Below is a small trained network, with its code and all its weights. Each question gives an input and a class and asks what happens when units are switched off, that is, made to give their printed mean instead of their output.

import numpy as np


def w(rows, s, z=0):
    codes = np.array(rows[::2]) - 128.0
    scale = np.full(codes.shape[1], s)
    scale[-1] = z or s
    return codes * scale


def norm(h):
    return h / np.sqrt((h * h).mean(-1, keepdims=True) + 1e-5)


def f(y):
    return np.maximum(y, 0)


def log_softmax(a):
    a = a - a.max(-1, keepdims=True)
    return a - np.log(np.exp(a).sum(-1, keepdims=True))


def net(x, mask):
    res = np.array(x, float).reshape(1, 8) / 4 @ E
    u = 0
    for l in range(2):
        y = f(norm(res) @ A[l][:, :-1].T + A[l][:, -1])
        res = res + np.where(mask[u : u + 14], y, B[l][:, -1]) @ B[l][:, :-1]
        u += 14
    return log_softmax(norm(res)[-1] @ U[:, :-1].T + U[:, -1])


A, B = {}, {}
E = w([
[101,43,81,11,83,109,90,197,109,217,166],'x0',
[169,140,45,129,131,93,173,95,77,104,47],'x1',
[183,57,152,60,208,86,70,135,17,116,63],'x2',
[128,136,90,50,174,20,165,239,178,174,142],'x3',
[103,36,23,10,41,6,102,106,195,131,81],'x4',
[105,58,167,97,103,70,51,75,204,59,119],'x5',
[145,142,58,155,199,68,163,189,143,94,244],'x6',
[169,92,29,141,162,102,156,65,49,56,95],'x7',
],0.0013)
A[0] = w([
[113,75,104,55,86,94,113,129,113,177,31,25],'0.n1',
[142,80,141,105,102,83,109,129,120,121,5,52],'0.n2',
[152,170,31,124,163,158,204,80,25,115,115,18],'0.n3',
[115,78,209,107,164,188,80,123,52,150,130,21],'0.n4',
[147,212,186,235,150,252,158,105,96,96,171,120],'0.n5',
[184,153,191,150,130,158,133,71,89,116,20,188],'0.n6',
[145,78,106,91,90,80,38,98,111,88,66,46],'0.n7',
[135,131,124,156,94,172,93,81,180,132,118,51],'0.n8',
[115,170,192,146,107,168,176,187,154,180,191,42],'0.n9',
[139,56,74,51,67,79,114,175,164,147,164,47],'0.n10',
[123,141,152,160,47,179,99,32,188,133,121,2],'0.n11',
[126,155,148,193,209,89,179,112,150,41,207,30],'0.n12',
[98,149,148,83,78,174,124,163,137,195,147,96],'0.n13',
[117,87,202,104,166,169,102,143,62,132,102,38],'0.n14',
],0.0023)
B[0] = w([
[160,147,145,97,173,89,116,90,162,78,96,169],'0.n1',
[142,159,145,95,115,119,143,88,121,151,78,164],'0.n2',
[165,130,86,182,95,129,176,147,97,162,90,168],'0.n3',
[181,117,163,128,131,131,71,97,70,151,159,154],'0.n4',
[116,98,118,46,114,65,118,116,139,152,87,252],'0.n5',
[95,90,106,168,115,98,119,151,139,139,252,233],'0.n6',
[115,162,139,112,136,130,161,123,144,182,96,171],'0.n7',
[98,128,140,138,107,126,150,103,120,110,135,147],'0.n8',
[128,165,144,124,151,137,134,146,157,151,63,170],'0.n9',
[89,91,110,118,180,84,109,109,122,126,159,179],'0.n10',
[60,101,144,168,52,175,172,70,143,62,112,163],'0.n11',
[168,144,159,158,155,107,100,93,157,104,69,172],'0.n12',
[142,148,139,193,166,102,133,126,136,110,130,169],'0.n13',
[161,126,134,127,106,138,94,117,106,136,172,151],'0.n14',
],0.0037,0.0029)
A[1] = w([
[164,95,195,111,142,222,43,137,52,120,158,39],'1.n1',
[181,139,39,171,121,185,210,146,48,129,117,46],'1.n2',
[171,176,160,206,209,115,143,81,137,15,100,92],'1.n3',
[114,210,167,121,131,166,157,227,168,168,125,34],'1.n4',
[110,71,62,96,167,85,100,204,124,116,215,87],'1.n5',
[73,72,77,75,117,104,108,192,177,108,212,3],'1.n6',
[118,99,91,29,104,68,110,148,168,123,111,64],'1.n7',
[118,204,171,115,136,162,134,220,186,185,110,42],'1.n8',
[133,116,86,62,85,88,138,75,141,88,5,68],'1.n9',
[59,134,147,147,40,233,132,88,163,79,123,55],'1.n10',
[94,130,154,148,61,182,135,118,184,99,150,85],'1.n11',
[109,201,161,123,129,179,170,234,170,170,145,40],'1.n12',
[80,101,154,141,84,195,112,78,150,98,132,83],'1.n13',
[168,110,192,118,132,203,58,144,59,146,133,62],'1.n14',
],0.0033,0.0027)
B[1] = w([
[200,145,195,83,21,126,41,195,57,172,215,189],'1.n1',
[154,157,46,207,54,109,153,254,28,78,13,205],'1.n2',
[132,144,111,70,99,98,75,215,220,94,152,244],'1.n3',
[182,137,91,192,220,229,85,60,156,184,112,202],'1.n4',
[42,147,148,191,35,139,154,119,155,141,171,219],'1.n5',
[45,111,85,177,131,84,206,172,96,172,226,183],'1.n6',
[109,76,120,91,179,148,189,79,91,163,148,238],'1.n7',
[176,159,72,203,213,217,120,70,134,173,141,214],'1.n8',
[172,144,177,79,182,196,118,137,100,161,82,250],'1.n9',
[46,121,210,151,62,168,184,83,150,48,96,232],'1.n10',
[106,113,150,141,107,185,161,76,77,85,68,214],'1.n11',
[184,145,126,182,235,229,96,36,156,172,92,205],'1.n12',
[89,166,165,159,79,150,170,142,114,84,107,215],'1.n13',
[164,146,186,108,79,117,53,156,81,112,228,188],'1.n14',
],0.0036,0.0021)
U = w([
[179,156,36,192,98,107,176,210,41,99,46,122],'0',
[187,134,205,112,74,136,40,165,51,146,206,150],'1',
[25,82,81,124,141,69,199,140,148,185,224,118],'2',
[56,133,200,164,48,189,170,65,152,58,84,205],'3',
[152,77,129,2,180,101,147,66,106,169,41,152],'4',
[163,178,122,206,229,228,119,97,182,201,133,141],'5',
[173,158,120,123,159,56,84,177,233,48,143,2],'6',
],0.0081,0.00081)

Each question gives the input, the list of numbers given to net, and the class t.
The units are the neurons (one row each of A and B). Each row of codes is followed by its name. A weight is (code - 128) times the scale printed after its matrix; where a second scale follows, it is the last column's (A, B and U).
mask holds one flag per neuron, layer by layer. A switched-off neuron (its flag False) gives its mean, the last column of its row in B, instead of its output. The means were averaged over made-up inputs and are rounded, as every weight is.
A unit's drop is (log p(t) with every unit on - log p(t) with that unit switched off) / (log p(t) with every unit on - log p(t) with every unit switched off).
most important unit: the unit with the biggest drop
k most important neurons: the k neurons with the biggest drops, biggest first
k most important neurons of layer l: the k neurons of layer l with the biggest drops, biggest first
drop when u is switched off: that unit's drop, to one decimal
input [-3,3,-6,5,-2,6,-2,-6], class 5: most important unit : 1.n8
input [6,-4,-4,-4,-2,0,8,0], class 5: 2 most important neurons of layer 0 : (0.n9 0.n6)
input [5,-8,-6,-6,6,-6,2,0], class 3: 2 most important neurons of layer 0 : (0.n5 0.n6)
input [1,2,7,-2,-1,5,8,4], class 6: 2 most important neurons : (0.n5 1.n3)
input [-3,-4,5,-8,-5,6,-6,-8], class 1: 3 most important neurons : (1.n1 0.n4 1.n14)
input [-8,-2,-3,8,-5,-4,0,6], class 6: 3 most important neurons : (1.n3 0.n12 0.n5)
input [1,1,-6,-2,6,0,-1,6], class 4: 2 most important neurons : (0.n6 1.n9)
input [3,-6,-1,-7,0,-1,4,4], class 1: 4 most important neurons : (1.n1 0.n6 0.n4 0.n11)
input [-6,-1,4,3,-2,-3,-8,6], class 0: 2 most important neurons : (0.n3 1.n2)
input [-3,-8,-8,-8,6,-8,6,8], class 0: 2 most important neurons of layer 0 : (0.n3 0.n6)
input [7,-6,5,5,8,-7,-1,6], class 2: 3 most important neurons : (1.n5 1.n6 0.n10)
input [1,0,-8,-4,6,-3,6,-6], class 5: 2 most important neurons of layer 1 : (1.n12 1.n4)
input [-4,-8,4,-1,-4,6,-4,-4], class 1: 2 most important neurons : (1.n1 0.n4)
input [-2,-5,6,-1,-7,-7,-8,-8], class 1: most important unit : 1.n1
input [-2,-1,0,-8,-6,-5,-6,0], class 1: 3 most important neurons : (1.n1 1.n14 0.n4)
input [6,-4,1,-3,-2,-5,7,-1], class 5: 2 most important neurons : (0.n9 0.n6)
input [-3,4,1,5,-7,-4,-5,1], class 0: 2 most important neurons : (1.n2 0.n3)
input [-2,2,1,-3,0,-4,1,0], class 0: 2 most important neurons : (0.n3 1.n2)
input [-1,-8,-4,3,-4,7,2,-2], class 5: drop when 1.n2 is switched off : 0.0
input [-6,-6,-8,0,-1,1,5,8], class 6: drop when 1.n3 is switched off : 0.1
input [-6,0,2,-6,-6,0,8,0], class 6: drop when 1.n3 is switched off : 0.2
input [-8,7,8,-7,-2,2,6,-8], class 6: most important neuron of layer 1 : (1.n3)
input [-8,-1,6,0,-1,4,-7,8], class 1: drop when 0.n1 is switched off : 0.2
